What each symbol does to the objects:
j947: ξ>j743, τ>j697, ε>j462
j994: ξ>j802, τ>j840, ε>j739
j214: ξ>j346, τ>j351, ε>j717
j585: ξ>j697, τ>j720, ε>j496
j735: ξ>j166, τ>j640, ε>j505
j850: ξ>j12, τ>j717, ε>j411
j12: ξ>j196, τ>j796, ε>j800
j505: ξ>j840, τ>j842, ε>j133
j478: ξ>j957, τ>j815, ε>j214
j672: ξ>j842, τ>j294, ε>j166
j739: ξ>j275, τ>j707, ε>j463
j201: ξ>j411, τ>j65, ε>j844
j604: ξ>j463, τ>j802, ε>j720
j64: ξ>j672, τ>j844, ε>j735
j411: ξ>j800, τ>j515, ε>j294
j425: ξ>j301, τ>j743, ε>j710
j462: ξ>j314, τ>j447, ε>j301
j640: ξ>j3, τ>j800, ε>j842
j65: ξ>j515, τ>j346, ε>j12
j515: ξ>j216, τ>j478, ε>j196
j301: ξ>j241, τ>j248, ε>j259
j166: ξ>j64, τ>j3, ε>j840
j463: ξ>j44, τ>j659, ε>j982
j844: ξ>j294, τ>j12, ε>j640
j800: ξ>j850, τ>j216, ε>j201
j44: ξ>j739, τ>j133, ε>j604
j3: ξ>j844, τ>j850, ε>j503
j346: ξ>j478, τ>j354, ε>j796
j209: ξ>j177, τ>j463, ε>j697
j762: ξ>j351, τ>j425, ε>j957
j840: ξ>j735, τ>j503, ε>j707
j802: ξ>j659, τ>j735, ε>j275
j796: ξ>j214, τ>j762, ε>j216
j743: ξ>j248, τ>j774, ε>j314
j882: ξ>j762, τ>j259, ε>j478
j177: ξ>j161, τ>j44, ε>j774
j982: ξ>j604, τ>j994, ε>j161
j957: ξ>j882, τ>j710, ε>j346
j720: ξ>j982, τ>j275, ε>j177
j248: ξ>j496, τ>j209, ε>j947
j216: ξ>j717, τ>j957, ε>j65
j354: ξ>j815, τ>j241, ε>j762
j659: ξ>j133, τ>j166, ε>j994
j447: ξ>j585, τ>j161, ε>j248
j503: ξ>j640, τ>j411, ε>j672
j133: ξ>j707, τ>j64, ε>j802
j697: ξ>j774, τ>j982, ε>j447
j815: ξ>j710, τ>j462, ε>j351
j496: ξ>j447, τ>j177, ε>j743
j351: ξ>j354, τ>j301, ε>j882
j294: ξ>j201, τ>j196, ε>j3
j842: ξ>j503, τ>j201, ε>j64
j774: ξ>j209, τ>j604, ε>j585
j314: ξ>j947, τ>j585, ε>j241
j196: ξ>j65, τ>j214, ε>j850
j241: ξ>j462, τ>j496, ε>j425
j707: ξ>j505, τ>j672, ε>j659
j259: ξ>j425, τ>j947, ε>j815
j161: ξ>j720, τ>j739, ε>j209
j275: ξ>j994, τ>j505, ε>j44
j717: ξ>j796, τ>j882, ε>j515
j710: ξ>j259, τ>j314, ε>j354

In the rows, 135 means zero.

The rows follow the links: the fewer symbols apart two objects are, the more alike their rows tend to be.

Each row is also shifted at random along 7 hidden directions that mean nothing.

Name the object of each row.
[ 198,  142,  144,  127,   86,  119,   98,  136,  129,  144,   89,  153,  160,  130,   89,  146,  125,  151,  126,  152,  133,  155,  103,  124,  116,  161,  180,  143,  153,  162,  131,  157,  144,  131,  134,  142,  106,  187,  146,  144,  110,  174,  151,  135,  163,  128,  132,  116,  168,   85,  143,  133]
object: j275
[ 163,  128,  125,  131,  146,  132,  148,  142,  101,  132,  155,   96,  112,  146,  135,  145,  166,  115,  100,  124,  155,  128,  132,  103,  168,  133,   85,  159,  120,  133,  115,  149,  146,  137,  163,  118,  159,  136,  137,  135,  135,  120,  127,  137,  160,  131,  139,  170,  129,  174,  142,  113]
object: j478
[ 100,  133,  168,  165,  152,  105,  116,  150,  122,  101,  143,  141,  128,  171,  131,  133,  140,  131,  149,  139,  151,  160,  170,  112,  149,  184,  142,  132,  106,  138,  149,   88,  114,  119,  166,  174,  186,  178,  113,  118,  151,  132,  141,  145,  121,  100,  128,  182,  136,  135,  141,  126]
object: j947
[ 108,  128,  137,  140,  160,  101,  146,  155,  100,  117,  149,  114,  108,  158,  134,  108,  178,  115,  133,   89,  142,  155,  112,  113,  174,  143,  103,  147,  107,  141,  145,   96,  140,  129,  174,  141,  186,  110,  126,  127,  145,  119,  127,  152,  152,   87,  133,  180,  124,  171,  132,  109]
object: j354
[ 121,  123,  118,  149,  104,  133,  100,  103,  156,  153,  108,  142,  162,  120,  107,  145,  160,  181,  125,  150,  126,  137,  196,  135,   98,  131,  154,  159,  162,  124,  112,  137,  134,  147,  117,  139,   92,   59,  140,  125,  129,  139,  169,  117,  102,  131,  140,  136,  131,   95,  107,  168]
object: j505
[ 122,  115,  176,  180,  135,  124,  105,  154,  133,  116,  131,  145,  180,  186,  117,  199,  104,  126,  106,  190,  142,  123,  168,  135,  123,   92,  144,  167,  110,  130,  151,  163,  108,  104,  154,  177,  155,   76,  105,  142,  159,  114,  183,  152,  124,  143,  157,  149,  126,  121,  128,  126]
object: j447
[ 100,  125,  134,  126,  190,  145,  181,  153,  130,  126,  181,  112,  116,  142,  183,  109,  132,  162,  138,  106,  123,  113,   96,  156,  156,  115,  100,  100,  113,  105,  154,  105,  125,  129,  137,  130,  168,   83,  128,  130,  152,  104,  126,  138,  127,  164,  127,  136,  113,  184,  125,  122]
object: j882
[ 177,  128,   92,  124,  145,  154,  150,  102,  167,  151,  142,  126,  130,   95,  151,   85,  170,  148,  162,  135,  119,  129,  146,  164,  119,  129,  139,  137,  156,   90,  118,  110,  142,  159,  105,  106,   94,  119,  138,  129,  125,  131,  135,  102,  106,  143,  140,  111,  124,  127,  100,  162]
object: j503
[ 149,  122,  152,  145,  159,  130,  144,  159,  107,  118,  159,  111,  131,  167,  142,  153,  137,  141,  107,  131,  143,  127,  120,  120,  161,  120,  106,  140,  107,  133,  141,  136,  127,  117,  167,  145,  175,  102,  122,  135,  151,  114,  146,  148,  147,  141,  137,  164,  125,  165,  136,  109]
object: j710
[ 133,  117,  171,  185,  149,  122,  105,  143,  137,  104,  144,  141,  169,  181,  131,  170,  129,  128,  133,  179,  141,  135,  204,  133,  129,  118,  146,  157,  109,  116,  148,  120,  101,  108,  155,  178,  166,   82,   97,  126,  166,  113,  171,  144,  101,  120,  150,  169,  120,  123,  119,  135]
object: j496
[ 155,  142,   96,  107,  139,  154,  168,  124,  138,  157,  144,  118,  108,  104,  153,  111,  159,   88,  136,  117,  133,  121,  114,  145,  149,  112,  106,  146,  148,  128,  117,  152,  159,  157,  118,   90,  112,  143,  153,  145,  119,  129,  100,  127,  151,  137,  147,  114,  126,  160,  134,  133]
object: j800
[  85,  143,  114,  121,  104,  108,  131,  128,  151,  151,   89,  161,  135,  107,  107,   99,  150,   92,  156,  112,  114,  161,   74,  155,  128,  120,  165,  154,  164,  148,  142,  140,  167,  147,  112,  120,   94,  149,  152,  150,  108,  162,  129,  138,  166,  100,  149,   97,  146,  104,  126,  138]
object: j840
[ 190,  140,  131,  138,  182,  180,  171,  133,  140,  124,  198,  113,  118,  145,  191,  141,  125,   69,  147,  155,  151,  101,  199,  146,  155,  101,   89,  129,  110,  109,  131,  138,  116,  137,  132,  122,  165,  138,  112,  134,  167,   91,   98,  129,  101,  152,  149,  147,   99,  188,  138,  133]
object: j957
[ 119,  147,  144,  126,  106,  135,  115,  125,  157,  146,  108,  172,  153,  123,  120,  120,  123,  158,  173,  105,  110,  155,  167,  147,  104,  146,  176,  107,  155,  163,  150,  114,  135,  137,  108,  146,  115,   94,  143,  121,  139,  154,  123,  138,  104,  107,  121,  116,  136,  100,  132,  162]
object: j994
[ 114,  149,  171,  129,  142,  121,  144,  175,  108,  122,  144,  153,  130,  171,  137,  141,  108,   87,  153,   82,  130,  148,  129,  130,  159,  120,  132,  111,  110,  188,  173,  124,  130,  116,  154,  155,  186,  102,  127,  130,  161,  127,   94,  176,  144,   88,  126,  147,  121,  164,  161,  109]
object: j462
[ 187,  126,  175,  138,  142,  134,  126,  168,  118,  126,  143,  141,  170,  177,  131,  158,  109,  167,  130,  102,  115,  131,  135,  143,  134,   90,  142,  110,  108,  160,  170,  129,  112,  106,  151,  167,  170,    2,  118,  127,  167,  120,  140,  164,  119,  128,  126,  140,  116,  146,  130,  120]
object: j248
[  67,  144,  179,  154,  111,  122,   99,  144,  134,  117,  113,  166,  148,  156,  114,  172,   90,  170,  137,  154,  148,  152,  164,  115,  117,  186,  170,  113,  132,  165,  149,  130,  118,  115,  142,  173,  148,  198,  132,  129,  141,  157,  150,  148,  130,  134,  116,  149,  160,   99,  165,  142]
object: j209
[ 137,  140,  175,  156,  128,  120,  103,  144,  124,  112,  129,  147,  143,  161,  119,  148,  116,  180,  145,  145,  148,  159,  168,  108,  129,  199,  162,  107,  121,  152,  149,  102,  112,  117,  154,  175,  165,  190,  121,  120,  144,  150,  149,  142,  123,  124,  112,  166,  154,  113,  151,  137]
object: j585
[ 157,  147,  163,  134,  132,  146,  131,  143,  168,  127,  125,  174,  161,  134,  144,  123,   83,  145,  180,  145,  112,  142,  134,  171,  108,  138,  190,   91,  137,  139,  166,  117,  114,  121,  109,  155,  127,  151,  124,  134,  145,  146,  129,  139,  108,  144,  128,   98,  140,  104,  140,  148]
object: j604
[ 133,  138,  137,  119,  156,  133,  160,  157,  100,  129,  161,  112,  104,  147,  151,  127,  139,  141,  122,   95,  143,  136,   96,  113,  167,  150,  100,  112,  114,  150,  140,  125,  138,  132,  159,  130,  171,  148,  142,  132,  138,  127,  113,  147,  158,  135,  119,  158,  133,  178,  153,  110]
object: j762
[  61,  140,  126,  145,  109,  112,  112,  116,  164,  141,  100,  170,  146,  119,  114,  110,  158,  113,  172,  123,  120,  162,  168,  149,  112,  139,  169,  151,  158,  140,  139,  110,  145,  150,  111,  141,  105,  115,  137,  125,  131,  150,  136,  131,  112,   83,  138,  127,  133,   98,  117,  161]
object: j133

From each start, follow one symbol. Which object do you reach?
Answers are names.
[ 145,  156,  130,  108,   75,  132,  112,  127,  131,  162,   83,  165,  147,  116,   90,  147,  126,  116,  135,  104,  123,  151,  136,  126,  115,  126,  162,  141,  166,  199,  128,  175,  162,  146,  117,  123,   96,  117,  164,  140,  121,  169,  109,  148,  154,  100,  131,  111,  148,  103,  153,  145]
ε	j659
[ 159,  119,   87,  118,  130,  134,  145,  111,  131,  151,  129,   95,  115,   96,  130,  107,  180,  192,  100,  148,  137,  129,   70,  124,  140,  159,  117,  152,  156,   93,   98,  141,  156,  154,  136,  100,   99,  173,  157,  142,   95,  146,  162,  102,  165,  176,  133,  127,  156,  131,  117,  136]
ξ	j411
[ 121,  146,  117,  113,  109,  153,  139,  119,  163,  163,  112,  160,  144,  104,  132,  132,  119,  110,  151,  128,  117,  126,  134,  163,  110,  100,  151,  133,  167,  149,  132,  164,  151,  149,   95,  112,   88,  113,  152,  143,  128,  147,  116,  132,  129,  139,  144,   91,  130,  118,  135,  154]
ε	j840
[  67,  130,  108,  131,  148,  124,  154,  127,  114,  138,  148,  102,   97,  125,  142,  121,  173,  141,  109,  112,  150,  135,  117,  109,  160,  159,   92,  150,  134,  125,  111,  126,  155,  149,  149,  114,  145,  156,  150,  132,  124,  128,  132,  131,  156,  135,  131,  165,  136,  168,  138,  125]
ε	j515
[ 209,  130,  170,  135,  140,  123,  129,  168,  137,  120,  128,  151,  162,  157,  129,  126,  101,  161,  151,  142,  113,  145,   72,  159,  131,  130,  176,  108,  115,  132,  173,  119,  118,  107,  143,  163,  150,  130,  117,  140,  136,  143,  156,  150,  146,  144,  133,  112,  143,  114,  129,  120]
ξ	j209
[ 126,  135,   89,  133,  151,  138,  156,  105,  165,  142,  138,  128,  111,   94,  152,   80,  179,   83,  165,  146,  133,  136,  135,  160,  138,  133,  128,  160,  151,   90,  115,  114,  151,  164,  111,  101,  106,  179,  134,  139,  116,  129,  123,  105,  125,  124,  154,  117,  124,  136,  108,  153]
ε	j640
[ 159,  129,  114,  131,  159,  152,  159,  127,  123,  136,  170,   96,  109,  132,  159,  134,  157,  115,  115,  147,  153,  114,  143,  124,  156,  130,   90,  149,  125,  109,  110,  146,  137,  147,  146,  112,  149,  157,  134,  138,  134,  113,  126,  123,  141,  155,  140,  151,  124,  175,  136,  125]
ε	j216
[ 162,  114,   97,  131,  134,  138,  143,  119,  167,  152,  118,  127,  152,  103,  134,  118,  151,  150,  122,  174,  116,  115,   70,  177,  115,   90,  146,  166,  158,   78,  124,  158,  147,  145,  110,  109,   79,  111,  137,  155,  108,  136,  175,  110,  148,  178,  162,   87,  138,  111,   96,  142]
τ	j294
[  66,  149,  108,  113,  134,  149,  157,  121,  119,  150,  147,  118,   94,  111,  148,  135,  147,  128,  123,  103,  153,  125,  151,  106,  150,  157,   93,  127,  151,  153,  110,  145,  157,  158,  131,  105,  133,  168,  164,  130,  127,  136,   97,  132,  144,  138,  122,  149,  137,  168,  159,  140]
ε	j12
[ 164,  136,  109,  112,  121,  150,  143,  123,   97,  155,  144,   96,  109,  122,  127,  159,  158,  155,   84,  116,  158,  120,  148,   87,  151,  149,   85,  148,  143,  155,   94,  174,  157,  150,  150,  103,  131,  137,  164,  134,  124,  136,  116,  129,  161,  154,  124,  160,  139,  164,  153,  128]
ε	j196
[ 109,  136,  107,  150,  116,  168,  121,   89,  170,  154,  131,  140,  147,  114,  135,  171,  138,   91,  131,  190,  149,  109,  246,  139,  104,  112,  127,  179,  165,  120,   94,  179,  139,  158,  102,  114,   85,  132,  137,  137,  138,  128,  134,  114,   97,  147,  160,  132,  120,  119,  128,  174]
τ	j201
[ 184,  131,   98,  127,  160,  180,  165,  109,  152,  144,  171,  103,  117,  109,  174,  132,  144,  121,  127,  168,  145,   96,  166,  146,  136,  118,  100,  143,  142,   88,  106,  153,  134,  156,  117,  100,  116,  155,  135,  139,  133,  112,  126,  104,  118,  183,  143,  126,  118,  162,  124,  148]
ξ	j196
[  75,  145,  167,  152,  104,  102,  106,  155,  142,  127,   92,  182,  161,  155,  100,  160,   99,   54,  145,  158,  131,  159,  107,  149,  126,  109,  181,  164,  136,  168,  161,  164,  142,  117,  133,  158,  127,  172,  127,  156,  130,  157,  142,  164,  162,   94,  159,  112,  147,   98,  150,  123]
τ	j994
